Below is a small trained network, with its code and all its weights. Each question gives an input and a target symbol and asks what happens when units are switched off, that is, made to give their printed mean instead of their output.

import numpy as np


def w(rows, s, z=0):
    codes = np.array(rows[::2]) - 128.0
    scale = np.full(codes.shape[1], s)
    scale[-1] = z or s
    return codes * scale


def f(y):
    return y / 2 * (1 + np.tanh(0.7978845608 * (y + 0.044715 * y**3)))


def softmax(a):
    e = np.exp(a - a.max(-1, keepdims=True))
    return e / e.sum(-1, keepdims=True)


def log_softmax(a):
    a = a - a.max(-1, keepdims=True)
    return a - np.log(np.exp(a).sum(-1, keepdims=True))


def net(x, mask):
    ids = ['ΨΩβγεζλμσφ'.index(c) for c in x.split()]
    T = len(ids)
    res = E[ids] + P[:T]
    q, k, v = (res @ M[0].T for M in (Q, K, V))
    z = softmax(np.where(np.tri(T) > 0, q @ k.T / 4**0.5, -1e9)) @ v
    res = res + np.where(mask[0], z, O[0][:, -1]) @ O[0][:, :-1]
    y = f(res @ A[0][:, :-1].T + A[0][:, -1])
    res = res + np.where(mask[1:25], y, B[0][:, -1]) @ B[0][:, :-1]
    return log_softmax(res[-1] @ U[:, :-1].T + U[:, -1])


Q, K, V, O, A, B = {}, {}, {}, {}, {}, {}
E = w([
[134,131,71,161,143,107,94],'Ψ',
[151,190,71,225,59,103,33],'Ω',
[86,59,97,137,84,109,184],'β',
[155,142,120,108,62,164,7],'γ',
[199,104,174,178,56,69,89],'ε',
[99,40,115,53,63,60,140],'ζ',
[92,33,201,157,160,146,180],'λ',
[97,154,161,58,60,74,86],'μ',
[150,133,168,78,189,83,95],'σ',
[177,192,168,137,65,167,192],'φ',
],0.017)
P = w([
[89,106,2,122,19,41,184],'0',
[184,112,90,191,12,98,111],'1',
[191,107,130,187,5,93,125],'2',
[204,70,165,125,66,167,64],'3',
[233,63,188,101,65,179,50],'4',
[233,43,184,35,74,171,103],'5',
[230,124,107,102,22,143,140],'6',
[192,39,149,59,66,170,107],'7',
],0.0068)
Q[0] = w([
[204,67,180,166,60,67,167],'h1',
[215,45,164,122,77,149,86],'h1',
[66,217,105,46,255,173,211],'h1',
[52,128,121,149,192,127,245],'h1',
],0.0062)
K[0] = w([
[133,172,190,29,101,178,144],'h1',
[183,198,255,72,153,183,166],'h1',
[76,147,62,220,123,153,60],'h1',
[74,166,97,158,143,111,83],'h1',
],0.0079)
V[0] = w([
[144,107,69,126,99,50,95],'h1',
[56,114,95,114,39,181,81],'h1',
[181,145,139,154,62,210,255],'h1',
[211,237,102,43,100,133,229],'h1',
],0.0084)
O[0] = w([
[134,52,126,78,159,83,97,134],'h1',
[88,159,148,150,114,231,33,142],'h1',
[112,125,60,22,133,185,209,249],'h1',
[142,251,115,24,127,146,179,219],'h1',
],0.011,0.013)
A[0] = w([
[163,99,84,170,80,71,155,124],'n1',
[150,162,124,124,150,156,177,11],'n2',
[112,131,68,156,97,121,136,180],'n3',
[220,122,158,141,108,176,138,152],'n4',
[2,134,15,188,196,150,67,130],'n5',
[173,199,86,109,125,162,120,216],'n6',
[25,126,215,195,190,123,166,150],'n7',
[109,127,77,147,115,90,147,146],'n8',
[52,146,187,163,184,113,196,134],'n9',
[211,157,125,62,42,84,170,186],'n10',
[121,107,186,40,211,215,86,170],'n11',
[148,115,22,196,199,207,120,195],'n12',
[186,150,139,201,90,135,88,89],'n13',
[172,58,112,213,220,137,126,142],'n14',
[183,191,75,137,132,130,124,55],'n15',
[75,90,149,196,51,230,161,147],'n16',
[161,122,97,57,86,165,112,1],'n17',
[112,13,44,164,164,210,149,108],'n18',
[45,119,94,74,168,104,99,207],'n19',
[123,116,122,131,82,83,177,225],'n20',
[144,102,203,172,100,103,128,196],'n21',
[137,144,119,149,144,88,26,166],'n22',
[183,80,154,97,118,112,114,105],'n23',
[132,122,198,144,207,56,104,147],'n24',
],0.0088,0.0053)
B[0] = w([
[162,74,124,123,165,138,105,136],'n1',
[92,113,123,130,116,87,69,175],'n2',
[165,112,138,136,140,125,144,138],'n3',
[104,139,137,109,129,122,127,152],'n4',
[116,115,123,114,142,113,248,134],'n5',
[137,114,138,105,148,132,173,218],'n6',
[142,200,104,108,127,146,110,130],'n7',
[153,110,164,120,156,134,132,130],'n8',
[141,153,107,105,167,165,83,127],'n9',
[113,131,122,143,153,147,104,254],'n10',
[146,120,98,154,113,118,141,176],'n11',
[77,124,158,114,104,165,166,133],'n12',
[150,129,102,126,117,190,152,137],'n13',
[77,146,105,136,179,105,95,139],'n14',
[131,71,149,128,113,115,134,163],'n15',
[160,175,166,161,143,129,164,137],'n16',
[101,114,141,195,133,121,147,203],'n17',
[115,99,151,132,108,148,109,142],'n18',
[130,167,173,133,113,143,142,148],'n19',
[159,127,152,127,144,153,93,158],'n20',
[127,166,152,117,156,128,95,143],'n21',
[115,142,52,145,116,94,130,145],'n22',
[145,98,123,144,89,118,97,138],'n23',
[171,145,179,130,137,67,138,136],'n24',
],0.011,0.032)
U = w([
[49,56,66,167,190,72,146,2],'Ψ',
[156,118,85,216,111,108,184,52],'Ω',
[130,34,185,193,127,170,155,64],'β',
[97,157,123,157,53,144,104,164],'γ',
[212,101,119,83,173,111,113,153],'ε',
[113,2,91,43,127,123,93,28],'ζ',
[126,157,145,112,232,161,157,168],'λ',
[57,93,140,91,55,88,107,111],'μ',
[111,95,149,149,147,13,202,64],'σ',
[205,100,159,62,102,143,194,243],'φ',
],0.0057,0.0044)

Each question gives the input, a string of symbols that net reads in full, and the target symbol t.
The units are the heads (4 rows each of Q, K, V and O) and the neurons (one row each of A and B). Each row of codes is followed by its name. A weight is (code - 128) times the scale printed after its matrix; where a second scale follows, it is the last column's (O, A, B and U).
mask holds one flag per unit, heads first, then neurons. A switched-off unit (its flag False) gives its mean, the last column of its rows in O or B, instead of its output. The means were averaged over made-up inputs and are rounded, as every weight is.
A unit's drop is (log p(t) with every unit on - log p(t) with that unit switched off) / (log p(t) with every unit on - log p(t) with every unit switched off).
The circuit of an input: a set's keep is (log p(t) with only the set's units on - log p(t) with every unit switched off) / (log p(t) with every unit on - log p(t) with every unit switched off). Starting from the 12 units with the biggest drops (on a tie, the unit counted first), units are removed one at a time, each time the one whose removal leaves the highest keep (on an exact tie, the one counted first), for as long as the keep stays at least 0.8.
units of the circuit, in order: the units of the circuit, biggest drop first
unit that matters most: the unit with the biggest drop
top k neurons: the k neurons with the biggest drops, biggest first
drop of u: that unit's drop, to one decimal
input ε σ σ, target σ: top 3 neurons => [n24; n10; n22]
input φ φ μ, target λ: units of the circuit, in order => [n10; h1]
input φ β Ψ λ ε λ β, target β: units of the circuit, in order => [h1; n18]
input γ ζ μ μ, target γ: units of the circuit, in order => [h1; n6; n15]
input ζ φ φ ε ε σ ε ε, target ε: top 2 neurons => [n17; n1]
input λ Ω Ψ λ ε, target β: units of the circuit, in order => [h1]
input σ ζ Ψ Ψ β φ φ ζ, target λ: units of the circuit, in order => [h1; n10]
input ζ λ ζ ε ε φ ε, target λ: units of the circuit, in order => [n10; h1]
input γ Ψ μ, target γ: top 2 neurons => [n6; n15]
input σ Ω Ψ, target ε: top 2 neurons => [n17; n1]
input ζ ζ ε, target ε: top 2 neurons => [n17; n21]
input λ λ γ, target β: top 2 neurons => [n16; n18]
input β ε φ φ Ψ φ β, target λ: top 2 neurons => [n10; n17]
input λ ζ φ Ω, target φ: unit that matters most => n6
input φ γ μ σ μ μ γ, target γ: drop of n6 => 0.2
input β ε σ σ, target σ: drop of n24 => 0.4
input φ Ψ ζ, target λ: drop of n15 => 0.1
